.46	-.07	-.09	.33  zoto
.76	-.05	.34	.30  Lofo
.53	.18	-.11	.33  bere
.64	.00	-.46	.41  bavi
.21	.79	-.47	-.03  nug
size: .76	-.05	.34	.30
4
where: -.47
nug, 2
size: .64	.00	-.46
3
size: .46	-.07
2

-.16	-.01	.06	.11	-.06	.06	-.01	-.12	.04	-.01	-.41	-.02	.02	.26	-.14	-.11	-.04	.12	.04	-.01	.18	.13	-.02	-.25	-.03	-.14	.10	.08	.03	-.03	.04	-.13	-.09	.11	-.06	-.03	-.04	-.10	-.07	.19	-.06	-.16	.02	-.03	.09	.10	-.01	.00	.08	.12	-.09	.01	.07	-.02	.00	.14	-.07	-.01	.01	-.22  Zoma
.09	.01	-.32	-.25	-.02	-.06	-.05	.15	.10	.03	.25	.02	.00	-.37	.12	-.02	.14	-.11	-.25	-.04	-.37	-.39	.04	.17	-.12	.06	-.01	-.18	-.10	.12	-.01	.38	.18	.06	-.02	.11	.07	.12	.13	-.09	.05	.09	.11	-.26	-.24	-.18	.06	.12	-.25	-.39	.39	.01	-.13	.02	-.08	-.26	.22	.12	-.10	.41  suvu
.23	.02	-.24	-.25	.05	-.10	-.02	.21	.00	.04	.20	.05	-.03	-.50	.23	.12	.14	-.13	-.16	.01	-.41	-.34	.05	.40	-.04	.18	-.11	-.20	-.09	.11	.05	.33	.12	.20	-.09	.10	.05	.03	.09	.09	.01	-.08	.17	-.38	-.20	-.14	.08	.13	-.20	-.35	.40	.03	-.08	.01	-.11	-.16	.19	.13	-.11	.27  Todem
.23	.02	-.24	-.25	.05	-.10	-.02	.21	.00	.04	.20	.05	-.03	-.50	.23	.12	.14	-.13	-.16	.01	-.41	-.34	.05	.40	-.04	.18	-.11	-.20	-.09	.11	.05	.33	.12	.20	-.09	.10	-.04	-.10	-.07	.19	-.06	-.16	.02	-.03	.09	.10	-.01	.00	.08	.12	-.09	.01	.07	-.02	.00	.14	-.07	-.01	.01	-.22  sot
.23	.02	-.24	-.25	.05	-.10	-.02	.21	.00	.04	.20	.05	-.03	-.50	.23	.12	.14	-.13	-.16	.01	-.41	-.34	.05	.40	-.04	.18	-.11	-.20	-.09	.11	-.06	.36	.21	-.11	.03	.10	.09	.18	.12	-.25	.08	.23	.02	-.09	-.24	-.21	.06	.09	-.20	-.35	.31	.00	-.15	.02	-.06	-.31	.20	.07	-.05	.48  luvi
size: -.16	-.01	.06	.11	-.06	.06	-.01	-.12	.04	-.01	-.41	-.02	.02	.26
14
size: -.16	-.01	.06	.11	-.06	.06	-.01	-.12	.04	-.01	-.41	-.02	.02	.26	-.14	-.11	-.04	.12	.04	-.01	.18	.13	-.02	-.25	-.03	-.14	.10	.08	.03	-.03	.04	-.13	-.09	.11	-.06	-.03	-.04	-.10	-.07	.19	-.06	-.16	.02	-.03	.09	.10	-.01	.00	.08	.12	-.09	.01
52
size: .09	.01	-.32	-.25	-.02	-.06	-.05	.15	.10	.03	.25	.02	.00	-.37	.12	-.02	.14	-.11	-.25	-.04	-.37	-.39	.04	.17	-.12	.06	-.01	-.18	-.10	.12	-.01	.38	.18	.06	-.02	.11	.07	.12	.13	-.09	.05	.09	.11	-.26	-.24	-.18	.06	.12	-.25	-.39	.39	.01	-.13	.02	-.08	-.26	.22	.12	-.10	.41
60

-.19	.06	-.33	.12	.14	-.17	-.08	.23	-.09	-.10	.06	-.23	-.10	-.18	.10	.05	-.05	.04	-.04	.39	.26	.07  relu
.14	-.04	.23	.26	.18	-.35	.26	.23	.36	-.09	.10	-.09	.21	.44	-.14	.15	-.69	-.20	.11	-.09	.28	-.14  kov
.14	-.04	.14	.34	.18	-.45	.16	.25	.33	-.18	.10	-.23	.18	.28	-.09	.15	-.64	-.20	.07	.13	.28	-.10  Kuzod
-.29	-.40	.32	-.14	-.52	-.17	-.19	.30	-.09	.14	-.43	.09	-.38	-.36	.10	-.41	.04	-.11	.03	-.24	.33	-.10  novin
-.31	-.38	.33	-.13	-.51	-.16	-.21	.31	-.09	.14	-.41	.06	-.36	-.38	.10	-.40	.03	-.14	.05	-.24	.31	-.10  Ral
.14	-.04	.25	.26	.18	-.34	.24	.23	.37	-.12	.10	-.09	.21	-.30	-.13	.15	-.67	-.20	.09	-.09	.28	-.13  Vupe
.36	.37	-.10	-.29	.19	.38	.10	-.56	-.23	.05	.13	.08	-.30	.11	.18	.26	.06	-.31	.07	-.09	-.41	-.10  puv
where: -.16
Ral, 5
size: -.29	-.40	.32	-.14	-.52	-.17	-.19	.30	-.09	.14	-.43
11
size: .14	-.04	.25	.26	.18	-.34	.24	.23	.37
9
find: -.29	-.40	.32	-.14	-.52	-.17	-.19	.30	-.09	.14	-.43	.09	-.38	-.36	.10	-.41	.04	-.11	.03	-.24	.33	-.10
novin

.70	.16	.16	-.11	.16  dovif
.44	-.78	-.77	.31	-.05  fopu
.44	.24	-.77	.31	-.24  zufo
.44	.24	-.77	.30	-.09  rerab
where: -.09
rerab, 4
size: .70	.16	.16	-.11
4
where: .30
rerab, 3
where: -.11
dovif, 3
find: .44	.24	-.77	.30	-.09
rerab
size: .44	-.78	-.77	.31
4

